Below is a small trained network, with its code and all its weights. Each question gives an input and a class and asks what happens when units are switched off, that is, made to give their printed mean instead of their output.

import numpy as np


def w(rows, s, z=0):
    codes = np.array(rows[::2]) - 128.0
    scale = np.full(codes.shape[1], s)
    scale[-1] = z or s
    return codes * scale


def f(y):
    return np.maximum(y, 0)


def log_softmax(a):
    a = a - a.max(-1, keepdims=True)
    return a - np.log(np.exp(a).sum(-1, keepdims=True))


def net(x, mask):
    res = np.array(x, float).reshape(1, 5) / 4 @ E
    y = f(res @ A[0][:, :-1].T + A[0][:, -1])
    res = res + np.where(mask, y, B[0][:, -1]) @ B[0][:, :-1]
    return log_softmax(res[-1] @ U[:, :-1].T + U[:, -1])


A, B = {}, {}
E = w([
[114,128,17],'x0',
[242,183,117],'x1',
[185,1,97],'x2',
[128,127,129],'x3',
[127,127,126],'x4',
],0.0092)
A[0] = w([
[152,90,126,63],'n1',
[116,37,141,254],'n2',
[53,100,156,128],'n3',
[120,197,113,48],'n4',
[164,95,107,224],'n5',
[142,47,86,73],'n6',
[111,143,64,57],'n7',
[190,154,126,37],'n8',
[83,99,115,116],'n9',
[254,188,52,91],'n10',
[116,63,100,119],'n11',
[59,65,145,72],'n12',
[87,187,50,158],'n13',
[94,134,51,109],'n14',
[131,192,137,82],'n15',
[74,201,158,72],'n16',
[124,190,133,74],'n17',
[126,128,70,88],'n18',
[66,81,138,27],'n19',
[176,22,118,52],'n20',
[39,104,109,109],'n21',
[190,30,168,60],'n22',
[163,85,232,222],'n23',
[195,155,90,68],'n24',
[215,186,179,123],'n25',
[147,154,61,97],'n26',
[188,68,100,83],'n27',
[21,113,91,94],'n28',
[98,189,133,38],'n29',
[112,163,233,140],'n30',
[140,216,158,110],'n31',
[53,8,147,97],'n32',
[152,161,220,119],'n33',
[70,112,148,109],'n34',
[116,170,136,37],'n35',
[114,164,133,44],'n36',
[152,116,177,76],'n37',
[70,106,149,38],'n38',
[128,43,147,151],'n39',
[127,129,128,111],'n40',
[219,117,126,174],'n41',
[175,49,136,63],'n42',
[112,142,69,55],'n43',
[167,75,110,78],'n44',
[111,117,73,128],'n45',
[93,106,253,144],'n46',
[121,139,36,118],'n47',
],0.013,0.0076)
B[0] = w([
[67,149,231,145],'n1',
[86,159,71,254],'n2',
[200,164,124,201],'n3',
[108,122,201,161],'n4',
[59,172,65,219],'n5',
[106,136,146,191],'n6',
[180,67,188,153],'n7',
[195,127,209,154],'n8',
[183,195,147,167],'n9',
[175,173,156,245],'n10',
[112,179,146,184],'n11',
[190,123,157,185],'n12',
[75,71,78,212],'n13',
[162,15,114,182],'n14',
[101,116,141,171],'n15',
[2,115,183,203],'n16',
[87,145,179,167],'n17',
[155,63,144,159],'n18',
[187,160,188,159],'n19',
[40,109,215,201],'n20',
[209,163,145,196],'n21',
[67,115,193,192],'n22',
[176,69,8,245],'n23',
[168,171,173,174],'n24',
[168,158,124,215],'n25',
[128,90,119,173],'n26',
[95,140,185,190],'n27',
[176,172,141,204],'n28',
[47,124,235,164],'n29',
[143,80,84,229],'n30',
[88,103,124,207],'n31',
[203,192,130,228],'n32',
[130,69,112,204],'n33',
[192,188,145,176],'n34',
[96,121,193,143],'n35',
[48,122,172,140],'n36',
[183,68,157,147],'n37',
[159,151,167,154],'n38',
[80,121,122,202],'n39',
[111,127,97,128],'n40',
[193,189,76,218],'n41',
[14,105,225,180],'n42',
[165,69,206,149],'n43',
[65,135,156,170],'n44',
[197,53,94,172],'n45',
[154,92,101,238],'n46',
[146,59,117,194],'n47',
],0.0063,0.0098)
U = w([
[39,183,198,50],'0',
[217,254,164,44],'1',
[109,190,49,254],'2',
[115,181,55,222],'3',
[167,30,94,44],'4',
],0.0083,0.01)

Each question gives the input, the list of numbers given to net, and the class t.
The units are the neurons (one row each of A and B). Each row of codes is followed by its name. A weight is (code - 128) times the scale printed after its matrix; where a second scale follows, it is the last column's (A, B and U).
mask holds one flag per neuron, in row order. A switched-off neuron (its flag False) gives its mean, the last column of its row in B, instead of its output. The means were averaged over made-up inputs and are rounded, as every weight is.
A unit's drop is (log p(t) with every unit on - log p(t) with that unit switched off) / (log p(t) with every unit on - log p(t) with every unit switched off).
The circuit of an input: a set's keep is (log p(t) with only the set's units on - log p(t) with every unit switched off) / (log p(t) with every unit on - log p(t) with every unit switched off). Starting from the 12 units with the biggest drops (on a tie, the unit counted first), units are removed one at a time, each time the one whose removal leaves the highest keep (on an exact tie, the one counted first), for as long as the keep stays at least 0.8.
units of the circuit, in order: the units of the circuit, biggest drop first
most important unit: the unit with the biggest drop
k most important neurons: the k neurons with the biggest drops, biggest first
drop when u is switched off: that unit's drop, to one decimal
input [4,-2,-6,-4,3], class 0: units of the circuit, in order : [n23; n16]
input [-8,7,3,-4,4], class 4: units of the circuit, in order : [n23]
input [-1,-4,7,6,5], class 0: units of the circuit, in order : [n20; n42]
input [-1,-7,8,-2,-4], class 0: units of the circuit, in order : [n20; n42]
input [-8,-6,-1,-3,-1], class 4: units of the circuit, in order : [n23; n46]
input [4,-4,7,0,-4], class 0: units of the circuit, in order : [n20; n42; n23]
input [8,-7,0,-1,-7], class 4: 2 most important neurons : [n14; n13]
input [3,-4,7,5,-1], class 0: 2 most important neurons : [n20; n42]
input [8,7,-3,-4,3], class 4: 3 most important neurons : [n13; n47; n14]
input [0,-4,6,2,3], class 0: 3 most important neurons : [n20; n42; n22]
input [0,-8,-7,-3,-1], class 1: drop when n3 is switched off : 0.3
input [7,-2,3,3,4], class 4: drop when n45 is switched off : 0.3
input [-6,4,-2,0,-5], class 4: drop when n33 is switched off : 0.2
input [3,-4,1,3,3], class 1: most important unit : n23
